Below are the code and all the weights of a small trained network. Each question names an input and a class and asks about switching units off, where a switched-off unit gives its printed mean instead of its output.

import numpy as np


def w(rows, s, z=0):
    codes = np.array(rows[::2]) - 128.0
    scale = np.full(codes.shape[1], s)
    scale[-1] = z or s
    return codes * scale


def f(y):
    return y / 2 * (1 + np.tanh(0.7978845608 * (y + 0.044715 * y**3)))


def log_softmax(a):
    a = a - a.max(-1, keepdims=True)
    return a - np.log(np.exp(a).sum(-1, keepdims=True))


def net(x, mask):
    res = np.array(x, float).reshape(1, 7) / 4 @ E
    y = f(res @ A[0][:, :-1].T + A[0][:, -1])
    res = res + np.where(mask, y, B[0][:, -1]) @ B[0][:, :-1]
    return log_softmax(res[-1] @ U[:, :-1].T + U[:, -1])


A, B = {}, {}
E = w([
[129,130,122,131,127,138,114,132,134,115,125],'x0',
[96,197,58,138,133,194,210,218,108,128,139],'x1',
[98,70,36,62,127,83,148,125,154,200,90],'x2',
[1,94,227,87,169,159,128,142,33,96,82],'x3',
[125,122,130,141,134,127,128,122,129,129,122],'x4',
[163,195,85,137,123,123,106,90,8,124,42],'x5',
[91,230,140,122,152,79,59,139,133,198,175],'x6',
],0.0089)
A[0] = w([
[1,89,201,56,178,148,111,168,55,117,94,2],'n1',
[163,64,170,150,137,96,11,78,126,113,121,5],'n2',
[99,125,44,53,135,58,148,59,69,162,79,87],'n3',
[76,209,133,117,144,98,64,134,132,205,168,77],'n4',
[109,116,137,98,137,138,138,138,175,92,173,34],'n5',
[113,198,114,179,155,165,212,196,95,90,164,64],'n6',
[95,123,72,47,154,127,176,163,168,183,73,79],'n7',
[75,64,154,113,126,115,159,165,199,175,189,61],'n8',
],0.0083,0.009)
B[0] = w([
[211,158,58,111,109,78,140,137,174,129,147,255],'n1',
[82,89,104,70,79,143,91,139,101,197,150,177],'n2',
[133,154,171,154,153,197,100,161,123,106,146,198],'n3',
[139,35,110,172,92,144,204,106,119,65,83,191],'n4',
[175,140,112,180,3,169,96,184,67,121,117,136],'n5',
[94,91,161,63,76,113,81,89,118,183,132,210],'n6',
[86,99,190,113,74,118,89,77,168,122,191,182],'n7',
[144,182,144,201,156,191,82,163,56,138,73,197],'n8',
],0.013,0.0093)
U = w([
[112,145,177,117,122,122,99,107,151,98,145,227],'0',
[78,83,121,74,70,118,82,118,125,198,129,33],'1',
[228,176,34,132,100,96,134,145,193,145,150,37],'2',
[152,188,127,174,126,192,87,175,50,101,83,43],'3',
[123,4,93,137,110,157,233,129,114,47,65,60],'4',
[101,129,118,125,168,109,136,137,147,124,117,246],'5',
[104,128,128,117,174,110,130,124,147,127,118,231],'6',
],0.011,0.014)

Each question gives the input, the list of numbers given to net, and the class t.
The units are the neurons (one row each of A and B). Each row of codes is followed by its name. A weight is (code - 128) times the scale printed after its matrix; where a second scale follows, it is the last column's (A, B and U).
mask holds one flag per neuron, in row order. A switched-off neuron (its flag False) gives its mean, the last column of its row in B, instead of its output. The means were averaged over made-up inputs and are rounded, as every weight is.
A unit's drop is (log p(t) with every unit on - log p(t) with that unit switched off) / (log p(t) with every unit on - log p(t) with every unit switched off).
The circuit of an input: a set's keep is (log p(t) with only the set's units on - log p(t) with every unit switched off) / (log p(t) with every unit on - log p(t) with every unit switched off). Starting from all 8 units, units are removed one at a time, each time the one whose removal leaves the highest keep (on an exact tie, the one counted first), for as long as the keep stays at least 0.8.
circuit, biggest first: the units of the circuit, biggest drop first
unit that matters most: the unit with the biggest drop
k most important neurons: the k neurons with the biggest drops, biggest first
drop of u: that unit's drop, to one decimal
input [1,-8,8,-3,-7,-3,7], class 0: circuit, biggest first => n3
input [4,8,2,-7,2,3,1], class 1: circuit, biggest first => n6, n1
input [6,-6,6,-7,8,-5,0], class 6: 2 most important neurons => n1, n6
input [6,6,8,4,-5,5,8], class 0: 2 most important neurons => n7, n3
input [-5,-5,1,-2,-3,6,-1], class 3: 2 most important neurons => n3, n7
input [8,3,-2,-1,-4,4,-3], class 5: 4 most important neurons => n8, n4, n1, n3
input [0,-3,-5,-3,-3,-8,-3], class 3: circuit, biggest first => n8, n5
input [-6,7,3,-4,4,0,4], class 1: 3 most important neurons => n6, n7, n1
input [-4,1,-7,-7,-4,6,-4], class 0: 3 most important neurons => n1, n8, n6
input [-4,1,5,1,2,3,-3], class 0: circuit, biggest first => n7, n3
input [-6,0,4,7,-2,7,4], class 2: 2 most important neurons => n1, n8
input [-2,3,1,-1,6,5,-5], class 6: 2 most important neurons => n4, n8
input [-1,-7,0,-3,5,7,2], class 1: 3 most important neurons => n2, n8, n1
input [2,6,0,-6,-5,1,-4], class 1: unit that matters most => n1
input [-6,7,8,-1,6,-5,1], class 0: 3 most important neurons => n7, n8, n2
input [-4,-7,8,-3,-3,-8,-3], class 0: circuit, biggest first => n7, n8
input [3,4,6,-3,8,-5,8], class 4: drop of n4 => 1.0
input [-2,-4,0,2,3,-4,6], class 4: drop of n4 => 0.7
input [1,-2,-5,2,3,-7,2], class 3: drop of n6 => 0.1
input [3,-8,-7,1,-1,-5,7], class 1: circuit, biggest first => n2
